(in the rows, 128 means zero)
Each row has a class, written after it.
[ 94 127 114 120 106 141 145 113 117  78 122 147 157 116 132 162 145 127
 193 159 118 134 175 146 152 133 112 167 190 126 160 154 151 115 140 164
 153 160 109] | <124>
[ 97 157 124  91 137 127 115 138 130 157 138 129 126 150 132 105 138 136
 131  81 128 132  93 180 125 138 114 109 116 140 118 155 123 142 131 123
 115 114 125] | <45>
[165 168  81 180  92 115 116  99 180  90  86 141 150 157 174 146 182 125
 126 104 163 132 125  88 145 144 110 112  84 106 205 104 184 127 114 126
 148 117 147] | <81>
[108  67 145 153 187 139 154  89 156 145 119 166 118 115 158 107  91 114
 142 156 132 102 137 102 110  88 125 125 146 178  73 150  96 119 162 109
 187 126 106] | <55>
[ 89 197 135  82  86 149 120 140  82 120  96 135 183 141 121 149 119 168
 143 141 121 119 147 155 114 135 134 161 145 142 132 177 155 136 133 161
 157 160 104] | <45>
[137 189 111 107 149 118 101 161 121 150 117 140 199 118 122 141 133 135
 113 125 130  94 139 150  87 116 151 129 162 147 118 197 154 146 114 166
 157 146 112] | <27>
[157 229  86 188  79 127  99  99 107  94  75 147 181 178 173 165 175 109
 148 122 147 145 173 109 143 125 126 119  77 108 232 151 159 135 139 134
 155 126 134] | <125>
[162 116  92  78  59  82 134  99 169 173  97 111 116 112 155 160 113  92
 129 126  96 136 153 155  75 132 176 126 204 202  83 113 171 163 132  85
 158 143 162] | <2>
[ 91 120 103 108 100 171 110 108  92 143 101 144 139 118 137 116 110 112
 138 135 130 145 142 119 148 170 159 122 175  83  70 111 124 125 126 148
 163 140 103] | <146>
[139 115 104 164 144 108 107  79 169  48  99 125 120 171 180 152 167 126
 137 141 136 116 121 106 160 143 126 115 104 118 170 116 153 127 128 154
 139 112 159] | <32>
[148 153 162 104 169 167 141  97 149 156 149 152 176 140 132 182 161 128
 104 123 180  93 166 105 127 116 131 148 103 134 171 141 150 120 103 150
 163 123 126] | <81>
[118 174  99 162 132  89 111 109 137  57 101 145 135 152 146 144 158 155
 153 108 120 127  86 114 140 129 119 129  89 106 145 149 159 124 114 152
 103  99 193] | <32>
[ 94 124 129  94 142 132 116 144 126 152 150 124 123 162 128 111 136 117
 108  84 116 145 101 162 131 160 112 121 153 134 110 145 137 139 137 106
 105 118 119] | <146>
[153 146 147  77 173 122 176 135 143 116  78 115  88 195 125 121 144 192
 124  96  97 140 155  91 114 123 146 108 111 162 114  85 177 130  76 130
  60  77  73] | <125>
[151 129 144 100 159 127 172 153 171 133  98 124 130 143 136  95 133 180
 125 102  98 130 119  43 119 131 150 139 122 129  66 110 160 124  67 160
  84  75 100] | <27>
[107 118 126 120 137 123 115 148 128 157 169 101 114 126 132  94 133 108
 140  87  95 163  97 141 147 158 101 118 117 103 122 149 115 143 137 111
 102 115 127] | <27>
[132 139  93 160 148  90 115 132  87 183  77 159 144 166 152 113  94 136
 168 125 105 173 186  80  96 136 176 145 172 136  81 164 145 132 133  58
 189 126 135] | <124>
[123 180 109  72 151 139 111 145 142 118 104 124 185 164 133 161 152 143
 146  99 163 100 156 125 117 116 129 136 147 114 158 164 177 128  90 176
 147 142  55] | <125>
[189 214  64 200 136  85 111 109 193  83  61 124 114 172 151 144 179 139
 139  99 142 125 129 105 132 120 128 116 115 129 191 174 151 117 105 124
 135 125 124] | <125>
[106 133  93 122 107 151 100 130  64 127 102 106 131 121 140 111 116 137
 151 150 117 158 139 118 150 159 168 112 154  78  97 132 119 125 122 162
 152 122 130] | <49>
[103 135 189 116 182 121  98 175  62 187 179  97 160 194 141 135 120 100
 116  97 109 161 115  91 103 126 119 116  35 130  89 175 126 170 124  51
 164 114  76] | <27>
[166  85 176 119  78 172 108 125  76 194 150  78 167 155 171 126 108  59
  91 167 132 210 136  46 124 154 181 173  35  72 189  83  96 130 126 122
 191  83 127] | <27>
[168 185  77 175  94  92 110 103 169  83  46 145 160 144 173 141 170 155
 137 150 117 120 145 119 132 127 139 104 119 154 141 153 197 135 142 144
 152 110 176] | <49>
[106 121 107 107  72 152 119 107  68 122 101  97 108 124 141 106 105 142
 148 141 117 136 141 132 141 160 175  99 183  99  72 104 119 143 115 163
 114 153 129] | <2>
[ 94 123 137 113 119 124 133 139 136 161 147 117 106 134 133 113 136 130
 131 104 120 157 105 170 135 143 100 127 123 144 131 147 104 151 147 112
  92 112 155] | <12>
[ 93 134 117 122 129 124 131 149 104 152 154 122 134 150 131 105 137 131
 132  46 133 135 121 160 133 148 103 109 136 159 129 146 132 152 128 114
 100 105 130] | <81>
[ 75 160 122  59 205 156 126 102 143 122 128 153 174 149 122 175 131 126
 162 123 148  87 187 113 115 120 127 147 157 104 126 157 164 128 108 154
 136 139  97] | <32>
[116 182 165 100 153 157 109 140 121 132 107 125 177 179 113 141 151 147
 147 112 113 132 173 101  99 137 109 152 129 101 143 189 168 117 138 117
 150 139  85] | <175>
[ 97 137  93  91 177 169 145 134 132 135 132 113 158 178 146 131 189 140
 133 112 160 117 141  90 114 111 124 151 159  94 168 164 122  94  65 156
 167 127  74] | <125>
[108 138 116 101 137 114 130 129 136 155 142 125 113 149 127 120 143 129
 142  76 114 156 109 161 118 137 104 115 143 129 137 149 127 146 125 104
  99 109 108] | <125>
[101 131 121 116 139 104 147 155 125 156 152 115 115 144 113 114 121 122
 136  92 126 161 121 173 121 142 117 122 145 153 114 128 126 145 132 109
 111 106 130] | <124>
[102 124 118 105 139 131 116 134 131 151 143 127 122 149 127 113 139 114
 130  84 119 135 118 161 143 156 114 129 131 141 106 140 139 136 134 107
 119 121 125] | <146>
[153 160  90 184  96 140 134  57 141  55  55 121  95 142 183 144 175 127
 151 133  98 166 128 104 173 135 124 101 112 136 165 127 156 103 153 157
 192 110 163] | <55>
[ 86 138 172 102 108 148 137  90  72  97 136 133 179 150 149 157 164 156
 182 146  91  97  84 118 129 136 114 175 208  94 159 215 129 139 137 140
 132 189 124] | <2>
[150 166  74 177 127 107  75 100 161 118  92 171 186 134 176 145 176 140
 133  66 176 129 128 108 142 117 118 120  89 125 142 176 179 115 106 149
 184 102 169] | <81>
[123  92 155 137 119 129  95 159  99  96 123  59 138 186 185 119 152  51
 141 128 139 108 124 132 146  98 139  83  91 158 130 152 128 131 148 111
 132 157 107] | <2>
[117 120 161  82 165 129  89 181 158 141 147 147 205  91 142 144 144 119
 127 119 136  81  66 134 123 112 118 117 154 101  64 178 157 135  96 170
 139 166  68] | <27>
[ 89 128 121 110 169 114 111 118 134 136 146 118 105 149 120 117 127 122
 140  83 115 135 118 159 134 153 109 123 130 127 131 141 125 138 140 111
  84 105 153] | <32>
[129 106 140  84 196 126 181 152 162 102 121  98  96 177 139 109 149 187
 133 109 107 112 136  71 145 121 124 129 118 163 104  95 167 117  87 144
  77  67 100] | <49>
[114 123 132 108 151 118 116 148 118 163 161 110 128 128 133  91 137 112
 143  81  99 140  85 145 140 150 113 111 126 108 121 154 117 146 134 117
 109 114 122] | <27>
[ 92 113 119 118  85 168 119 112  86 140 109 118  98 109 137 120 110 134
 141 168 131 166 148 123 160 167 146 112 155  77 109 105  95 130 138 155
 140 137 137] | <12>
[142 151  96 162  95 112 133  79 130  47  77 116 138 186 207 126 188 156
 145 119 105 126  96  96 157 133 125 112 155 117 188 117 170 130 133 152
 113 128 172] | <2>
[118 179  97 138 138 107 110 181 114  89  78 137 189 141 150 118 156 160
 157 119 128  90 123 107 120  93 144 133 163 150  94 229 156 107 100 167
 112 131 118] | <49>
[133 161 112 180  83 111 110  95 130  74  67 159 148 160 158 125 176 139
 146 110  98 143  84 108 150 156 112 136 138 123 160 163 159 123 147 119
 142 114 142] | <146>
[110 124 136  87 180 164 128 154 130 124 177 111 187 185 164 177 157 116
  83 105 194  91 147 108 124 123 126 130 157 134 169 147 145 134  90 168
 170 145  76] | <81>
[103 125 101 120  78 159 111 116  77 119 107 117 126 129 143 106 117 138
 156 137 118 157 170 125 140 166 148 107 152  77  76 107 121 127 132 157
 154 139 120] | <175>
[166 152  89 193 125 113  95  99 143  59  99 134 135 136 184 129 181 119
 131 144 130 133 126  99 175 123 122  83  74 100 174 125 158 113 137 165
 153 114 161] | <27>
[ 97 140 108 126 102 143 133 127  71 131 112 132 123 114 121 122 100 138
 162 143 137 160 157 131 156 159 159 110 177  85  69 113 119 127 118 162
 141 134 118] | <124>
[134  82 149 102 168 138 172 155 188  88 137 109  93 168 144 113 175 161
 113  85 141 105 145  98 155 122  98 111  99 177 125  93 171 108  75 147
  48  97  91] | <81>
[186 239  73 184 121 106 108  77 172 117  73 178 154 164 178 159 172 101
 169  93 123 137 130  88 119 130 128 110  99 105 199 185 173 138 141 112
 168 118 167] | <55>
[100 165 181 116 111 158 124 174  93 127 128 129 180 154 138 165 153 150
 146 139 112 125 163 115 153 126  97 176 101 150 173 172 161 126 150 133
 129 150 145] | <12>
[113 171 113  94 128 108 148 144 164 142 100 168 198 121 122 161 127 136
 154 129 140  97 170 172  88 114 143 143 215 177  79 191 176 149 120 157
 149 154 112] | <124>
[144 133 147  81 182 113 172 137 204  85  97 110  90 198 133 129 134 181
  96  92 107 127 147  76 119 141 139 126 133 168 115  84 184 126  79 156
  15  57 120] | <32>
[164 182  86 168  50 122 112  92 167 106  84 148 171 149 182 180 194  95
 143 134 122 159 128 129 125 140 123 120  89 112 204 118 173 149 129 125
 179 127 157] | <125>
[ 94 119 118 116 124 132 129 143 128 157 173 114 126 141 131 115 139 118
 122  53 144 140 124 165 139 154  93 117 133 152 135 145 123 148 124 115
 101 113 125] | <81>
[109 173  78 147 159 135  99 111 124  67  98 168 168 190 160 148 187 111
 157 100 123 131 124 104 132 138 115 107 128 101 176 147 180 130 133 134
 190 106 117] | <146>
[112 183 141  90 155 151 114 169 139 128 107 141 158 144 124 140 125 172
 109  87 130  99 138 117 123 132 108 105 189 155  87 169 181 122 114 165
 121 145  64] | <55>
[123 118 170  79 171 134 163 152 124 123 132  99  63 180 125 135 130 197
  99 114 110 152 168  89 154 137 117 125 130 177 120  98 152 118 111 129
  68  84 118] | <12>
[107 145 106 123  96 146 135 125  72 139 104 123 126 119 122 122 107 132
 153 151 137 155 163 135 148 162 168 110 181  94  87 106 121 126 121 159
 154 137 123] | <124>
[120  40 169 117 126  93 189 147 248 124 176 144  88 112 138 135  97 117
 116 145 177  97 117 105 116  89  91 128  76 211  80  69 116 157 124 124
  84  73 112] | <12>
[159 160  79 195  16 114 114  42 123  57  56 123 136 147 190 147 200 136
 163 151 102 133 159 141 156 143 126 127 124 162 193 142 165 142 148 137
 154 149 187] | <2>
[ 98 123 100 109  87 153 115 126  68 132 119  99 124 122 141 100 110 130
 150 131 129 127 123 135 137 149 171 102 167  87  81 104 114 139 111 165
 123 150 141] | <2>
[ 93 118 108 114  94 171 104 119  85 138  97 137 136 123 136 112 112 118
 135 139 122 144 140 118 154 179 159 117 185  80  68 117 129 122 129 148
 163 147 105] | <146>
[144 134 154 108 186  89  93 143 161 127  84  93 145 143 125 137  86 149
 105 126 125 143 149 111  99  91 146 131  68 176  42 184 179 133 121 128
 162 115  79] | <27>
[131 211 146 102 140 111  71 130  93 106  80 141 168 152 131 173 142 166
 137 134 156 108 124 133 132 122 129 130 159 100 165 229 149 129 124 155
 117 175  75] | <12>
[157 120 142  93 152 112 164 157 172  92 109  94  80 192 119 106 151 174
 133  97 109 126 173  90 109 127 121 119  87 176  99  96 175 119  92 124
  78  80  90] | <175>
[154 155 101 176  91 121 122  77 166  72  66 139 136 138 167 143 168 149
 116 126 144 137 156 109 159 131 117 123 128 141 181 145 177 103 139 151
 130 125 162] | <81>
[140 185  92 161  91 132 115 125 168  86  92 156 161 174 189 128 194 161
 112 116 132 145  65  93 135 146 117 122 100  89 184 116 155 124  99 155
 132 108 153] | <45>
[121 160 128  97 147 145 106 123 118 121 126 121 169 141 155 156 156 144
 137 135 137 142 169 112 149 108 138 158 114 116 121 218 152  96 112 171
 118 120 150] | <49>
[100 179 124  61 135 127 115 116  30  98 100 159 206 130 134 160 169 180
 189 107 127  77 151 141 126  95 131 149 169 134 111 190 169 105 116 178
 195 152 103] | <175>
[165 187  83 194  97 117 101  82 131  90  73 157 131 135 167 138 175 141
 180 114 104 131 116 104 162 144 105 133 102 115 195 160 162 113 145 122
 178 144 156] | <55>
[ 78 120 144  95 142 181 161  79  95 103 123 131 149 154 142 156 161 146
 164 134 122 103 151  90 181 151 108 177 157 117 132 128 139 112 122 140
 187 148  76] | <146>
[133 200 140  67 134 144 119 152 124 179 103 146 213 141 119 175 131 172
 100 126 154 101 123 124  87 125 147 149 149 109 126 132 178 142  84 154
 164 154  86] | <125>
[120 149  97 123  96 163 107 122  60 148  90 129 112 109 140 104 103 133
 153 127 119 140 141 114 151 160 164  97 177  92  82 130 115 115 125 156
 158 153 110] | <55>
[ 91 118 109 108  62 155 115 110  46 118 108  94 111 122 136  99 115 136
 163 140 112 145 140 144 146 156 163 105 162  97  83 116 115 138 122 157
 113 150 137] | <2>
[166  87 167 101 154  79 111  86 214 138 126 153 127 162 168 189 140 103
  82 155 121 149 116 137  50 107 123  79  87 175  75  95 178 172 144  58
 192 109 106] | <175>
[125 129 136 117 140 123 109 176 127 167 159  93 125 128 120  89 118  99
 122  84 103 155  93 147 128 155 126 107 113 116 118 141 115 151 132 126
 101 105 122] | <27>
[106 141 107  87 131 150 136 151 132 122 115 113 160 169 141 137 154 172
 123 133 138 120 135 110 110 136 128 156 170 100 145 150 151 121  79 157
 135 159  73] | <125>
[ 98 158 112 103  78 173 107 106  73 132  84 126 128 131 144 110 121 133
 146 141 130 153 139 131 152 167 163 103 146  77 107 122 112 123 125 163
 154 135 103] | <45>
[115 190 152  80 126 105 107 160  69 160 114 133 205 144 126 131  89 138
 134 109 105 129 130 115  96 128 147 131 153 121 110 193 179 155 157 134
 150 122 122] | <27>
[155 119 127 117 180 128 193 158 168 105 101 106  64 176 149  95 145 187
 132  78 106  99 126  63 144 125 132 108 118 195  74  84 152 118  64 143
  81  89  82] | <55>
